Here is a tiny trained network, its code and every weight. The questions are about switching its units off for an input and a class, where a switched-off unit gives its printed mean instead of its output.

import numpy as np


def w(rows, s, z=0):
    codes = np.array(rows[::2]) - 128.0
    scale = np.full(codes.shape[1], s)
    scale[-1] = z or s
    return codes * scale


def norm(h):
    return h / np.sqrt((h * h).mean(-1, keepdims=True) + 1e-5)


def f(y):
    return y / 2 * (1 + np.tanh(0.7978845608 * (y + 0.044715 * y**3)))


def log_softmax(a):
    a = a - a.max(-1, keepdims=True)
    return a - np.log(np.exp(a).sum(-1, keepdims=True))


def net(x, mask):
    res = np.array(x, float).reshape(1, 5) / 4 @ E
    u = 0
    for l in range(2):
        y = f(norm(res) @ A[l][:, :-1].T + A[l][:, -1])
        res = res + np.where(mask[u : u + 6], y, B[l][:, -1]) @ B[l][:, :-1]
        u += 6
    return log_softmax(norm(res)[-1] @ U[:, :-1].T + U[:, -1])


A, B = {}, {}
E = w([
[129,131,126,127],'x0',
[118,4,45,141],'x1',
[201,136,78,37],'x2',
[45,74,231,21],'x3',
[29,204,48,95],'x4',
],0.0043)
A[0] = w([
[41,169,51,96,65],'L0N1',
[183,123,69,2,25],'L0N2',
[46,97,151,215,37],'L0N3',
[212,127,70,16,115],'L0N4',
[65,50,173,38,13],'L0N5',
[106,20,43,135,4],'L0N6',
],0.01,0.0035)
B[0] = w([
[207,40,200,142,222],'L0N1',
[81,155,162,185,210],'L0N2',
[85,190,172,243,179],'L0N3',
[70,132,168,234,253],'L0N4',
[61,162,87,74,232],'L0N5',
[254,241,164,126,227],'L0N6',
],0.012,0.0036)
A[1] = w([
[147,211,168,109,201],'L1N1',
[94,212,141,116,125],'L1N2',
[168,88,57,84,109],'L1N3',
[160,5,179,126,2],'L1N4',
[147,120,6,159,112],'L1N5',
[178,160,85,210,205],'L1N6',
],0.011,0.0026)
B[1] = w([
[207,88,72,138,210],'L1N1',
[190,121,95,142,177],'L1N2',
[70,112,182,149,122],'L1N3',
[105,4,174,99,136],'L1N4',
[96,197,154,93,143],'L1N5',
[57,97,142,52,254],'L1N6',
],0.011,0.0077)
U = w([
[81,175,141,230,117],'0',
[249,137,87,111,135],'1',
[121,97,98,119,253],'2',
[61,162,95,33,113],'3',
[139,8,156,103,97],'4',
[133,85,58,156,26],'5',
],0.014,0.011)

Each question gives the input, the list of numbers given to net, and the class t.
The units are the neurons (one row each of A and B). Each row of codes is followed by its name. A weight is (code - 128) times the scale printed after its matrix; where a second scale follows, it is the last column's (A, B and U).
mask holds one flag per neuron, layer by layer. A switched-off neuron (its flag False) gives its mean, the last column of its row in B, instead of its output. The means were averaged over made-up inputs and are rounded, as every weight is.
A unit's drop is (log p(t) with every unit on - log p(t) with that unit switched off) / (log p(t) with every unit on - log p(t) with every unit switched off).
The circuit of an input: a set's keep is (log p(t) with only the set's units on - log p(t) with every unit switched off) / (log p(t) with every unit on - log p(t) with every unit switched off). Starting from all 12 units, units are removed one at a time, each time the one whose removal leaves the highest keep (on an exact tie, the one counted first), for as long as the keep stays at least 0.8.
circuit, biggest first: the units of the circuit, biggest drop first
most important unit: the unit with the biggest drop
k most important neurons: the k neurons with the biggest drops, biggest first
k most important neurons of layer l: the k neurons of layer l with the biggest drops, biggest first
input [4,-1,0,-8,5], class 3: most important unit : L1N5
input [-1,-6,-1,-1,-8], class 4: circuit, biggest first : L0N6, L0N3
input [5,-8,3,7,8], class 1: circuit, biggest first : L1N6, L1N1
input [7,-7,-6,-1,3], class 1: 4 most important neurons : L0N4, L1N1, L1N2, L0N2
input [3,2,-3,5,-4], class 3: 2 most important neurons of layer 0 : L0N5, L0N6
input [3,3,2,-1,4], class 4: 2 most important neurons : L0N1, L1N4
input [-4,-5,-3,4,-2], class 1: circuit, biggest first : L1N6, L0N4
input [-3,-6,0,-3,-8], class 4: circuit, biggest first : L0N6, L0N3
input [-4,-7,-4,6,3], class 1: 3 most important neurons of layer 1 : L1N6, L1N2, L1N1
input [5,8,-2,5,8], class 1: 2 most important neurons of layer 0 : L0N6, L0N5
input [-2,4,-7,-8,7], class 3: circuit, biggest first : L1N6, L0N4
input [3,5,3,6,-4], class 3: 2 most important neurons of layer 0 : L0N5, L0N3
input [-4,-8,8,4,-6], class 0: 3 most important neurons : L0N4, L0N6, L0N2
input [6,2,4,-7,-7], class 3: most important unit : L1N6
input [5,-7,7,-8,-2], class 3: circuit, biggest first : L1N6, L0N6
input [-4,8,-2,4,-8], class 1: 2 most important neurons of layer 0 : L0N6, L0N1
input [4,6,7,2,-6], class 0: circuit, biggest first : L0N4, L0N2
input [-1,6,7,-4,-5], class 0: circuit, biggest first : L0N4, L0N1
input [-4,-6,2,6,-5], class 1: circuit, biggest first : L1N6, L1N1
input [-4,1,-3,-6,-8], class 4: most important unit : L0N5
input [5,-2,-5,-8,-8], class 3: 3 most important neurons of layer 0 : L0N6, L0N1, L0N4
input [-1,-8,-7,3,1], class 1: 4 most important neurons : L0N4, L1N2, L1N1, L0N2
input [2,0,7,-6,8], class 4: circuit, biggest first : L0N1, L1N6
input [2,4,5,-7,7], class 3: 3 most important neurons : L1N6, L1N5, L0N3
input [5,-7,0,5,-6], class 1: 3 most important neurons : L0N1, L1N6, L1N1
input [2,-2,3,7,-5], class 3: 2 most important neurons : L0N5, L0N6
input [-3,0,5,-5,-5], class 0: 3 most important neurons : L0N4, L0N1, L1N1
input [4,0,5,-2,-5], class 0: circuit, biggest first : L0N4
input [-7,8,-6,-4,-5], class 1: 2 most important neurons of layer 0 : L0N6, L0N4
